Below is a small trained network, with its code and all its weights. Each question gives an input and a class and asks what happens when units are switched off, that is, made to give their printed mean instead of their output.

import numpy as np


def w(rows, s, z=0):
    codes = np.array(rows[::2]) - 128.0
    scale = np.full(codes.shape[1], s)
    scale[-1] = z or s
    return codes * scale


def f(y):
    return np.maximum(y, 0)


def log_softmax(a):
    a = a - a.max(-1, keepdims=True)
    return a - np.log(np.exp(a).sum(-1, keepdims=True))


def net(x, mask):
    res = np.array(x, float).reshape(1, 8) / 4 @ E
    y = f(res @ A[0][:, :-1].T + A[0][:, -1])
    res = res + np.where(mask, y, B[0][:, -1]) @ B[0][:, :-1]
    return log_softmax(res[-1] @ U[:, :-1].T + U[:, -1])


A, B = {}, {}
E = w([
[235,154,180,237,100,196,157,77,15,41,92,151],'x0',
[141,92,25,73,46,230,79,222,81,83,195,156],'x1',
[124,130,123,130,128,127,131,126,125,126,129,125],'x2',
[183,252,189,43,68,124,224,181,224,71,104,153],'x3',
[124,128,129,127,128,127,125,127,127,123,129,129],'x4',
[93,2,148,70,111,184,231,137,105,142,17,39],'x5',
[110,240,151,43,75,183,97,14,52,225,158,31],'x6',
[130,130,130,124,133,131,127,129,126,126,132,129],'x7',
],0.0061)
A[0] = w([
[103,221,133,45,74,177,91,52,72,207,164,64,32],'N1',
[64,147,95,46,123,90,126,155,196,179,158,103,62],'N2',
[131,190,111,167,162,86,61,103,127,140,213,164,125],'N3',
[160,228,134,128,107,92,97,145,160,91,190,185,66],'N4',
[143,208,103,154,168,95,47,112,130,142,207,183,100],'N5',
[173,253,189,41,67,111,204,164,206,72,124,160,5],'N6',
[70,124,76,65,137,104,92,135,171,200,161,104,116],'N7',
[105,161,199,147,185,51,149,69,170,170,88,117,85],'N8',
[117,122,104,187,175,112,54,105,89,147,168,135,46],'N9',
[62,97,72,93,161,82,82,159,182,201,150,134,87],'N10',
[133,124,95,183,153,113,64,100,89,148,165,139,98],'N11',
[131,110,42,70,51,198,71,189,107,102,173,148,112],'N12',
[139,159,106,63,48,203,140,199,137,79,158,164,94],'N13',
[112,143,210,143,191,45,151,60,158,187,73,90,168],'N14',
[222,161,174,232,83,203,120,48,7,68,108,127,81],'N15',
[111,243,165,58,86,165,113,33,76,208,143,65,114],'N16',
[112,88,69,69,68,194,97,178,99,122,166,125,159],'N17',
[130,175,206,144,187,41,164,81,156,139,82,133,66],'N18',
[46,115,112,42,147,68,100,141,193,202,160,109,73],'N19',
[89,3,155,49,116,220,246,133,104,137,9,26,78],'N20',
[142,112,47,88,62,201,84,191,93,115,179,142,70],'N21',
[129,60,99,188,196,67,168,230,211,36,91,247,84],'N22',
[60,10,58,203,179,129,26,83,17,184,163,121,40],'N23',
],0.0061,0.0021)
B[0] = w([
[116,17,167,161,103,61,52,217,101,50,224,64,234],'N1',
[205,130,186,86,149,194,189,166,55,62,96,165,195],'N2',
[128,166,92,110,62,73,86,138,110,185,54,196,194],'N3',
[97,165,125,62,48,75,69,124,111,210,40,198,187],'N4',
[117,158,90,102,64,61,85,135,109,200,68,195,197],'N5',
[17,73,239,28,69,219,163,56,254,180,84,57,219],'N6',
[185,127,160,88,141,188,177,154,80,74,98,182,195],'N7',
[132,197,34,208,208,109,159,77,134,130,165,86,201],'N8',
[87,119,183,78,86,166,128,90,179,165,86,108,174],'N9',
[207,135,185,90,142,189,200,169,62,70,103,178,195],'N10',
[101,114,144,101,94,147,133,110,149,164,88,122,174],'N11',
[125,201,37,221,214,88,153,68,148,134,159,100,197],'N12',
[89,181,93,180,204,144,194,46,211,159,147,72,183],'N13',
[124,207,42,216,208,88,143,82,141,131,173,94,219],'N14',
[232,146,198,71,175,214,229,190,27,36,77,213,233],'N15',
[119,20,152,179,97,58,54,214,111,46,224,67,245],'N16',
[122,201,60,214,202,99,142,80,153,143,152,99,195],'N17',
[124,199,45,209,222,137,169,72,162,131,159,91,199],'N18',
[217,166,165,92,162,188,202,177,33,63,87,204,208],'N19',
[121,184,55,86,12,9,9,129,83,247,38,238,255],'N20',
[124,192,29,199,216,95,156,76,134,131,164,87,190],'N21',
[126,17,186,157,92,52,39,212,109,41,223,44,235],'N22',
[40,100,212,62,111,224,181,57,251,177,104,36,235],'N23',
],0.0059,0.01)
U = w([
[140,220,23,226,238,95,176,62,131,132,183,91,113],'0',
[133,9,167,165,84,45,26,238,95,31,236,63,49],'1',
[248,165,184,85,160,222,233,174,20,42,75,227,2],'2',
[117,177,63,91,14,33,26,124,85,255,34,232,64],'3',
[33,103,212,61,90,218,175,52,222,191,101,45,171],'4',
],0.0097,0.0041)

Each question gives the input, the list of numbers given to net, and the class t.
The units are the neurons (one row each of A and B). Each row of codes is followed by its name. A weight is (code - 128) times the scale printed after its matrix; where a second scale follows, it is the last column's (A, B and U).
mask holds one flag per neuron, in row order. A switched-off neuron (its flag False) gives its mean, the last column of its row in B, instead of its output. The means were averaged over made-up inputs and are rounded, as every weight is.
A unit's drop is (log p(t) with every unit on - log p(t) with that unit switched off) / (log p(t) with every unit on - log p(t) with every unit switched off).
The circuit of an input: a set's keep is (log p(t) with only the set's units on - log p(t) with every unit switched off) / (log p(t) with every unit on - log p(t) with every unit switched off). Starting from the 12 units with the biggest drops (on a tie, the unit counted first), units are removed one at a time, each time the one whose removal leaves the highest keep (on an exact tie, the one counted first), for as long as the keep stays at least 0.8.
units of the circuit, in order: the units of the circuit, biggest drop first
most important unit: the unit with the biggest drop
top k neurons: the k neurons with the biggest drops, biggest first
drop of u: that unit's drop, to one decimal
input [-7,6,-6,3,-6,3,2,-2], class 2: top 2 neurons	N2, N19
input [2,-2,-4,-5,6,-2,3,-7], class 4: units of the circuit, in order	N23
input [-7,-5,-7,3,-3,8,4,4], class 3: top 2 neurons	N20, N15
input [-6,-5,6,7,5,-5,-1,-6], class 4: top 2 neurons	N6, N15
input [1,6,-3,-4,7,-1,7,4], class 1: top 3 neurons	N1, N16, N14
input [0,-5,8,5,3,2,-5,3], class 0: top 2 neurons	N16, N1
input [0,-5,6,5,6,-5,-7,8], class 1: top 2 neurons	N22, N20
input [-8,4,0,8,-3,-4,-6,-2], class 2: top 3 neurons	N2, N19, N23
input [-8,3,-3,2,-7,-6,6,3], class 2: top 3 neurons	N19, N2, N7
input [-2,-5,-5,7,2,8,-7,4], class 3: top 2 neurons	N20, N16
input [-6,6,0,-7,1,-4,-5,-6], class 4: top 2 neurons	N23, N9
input [-7,6,-3,-8,2,0,7,6], class 4: top 3 neurons	N23, N22, N15
input [5,6,-8,5,-7,4,4,-3], class 0: drop of N13	0.2
input [3,-1,2,2,5,4,4,2], class 1: most important unit	N16
input [-4,7,-7,-5,-7,4,-6,5], class 0: drop of N21	0.1
input [0,-3,-4,1,-5,4,4,-7], class 1: drop of N17	0.1
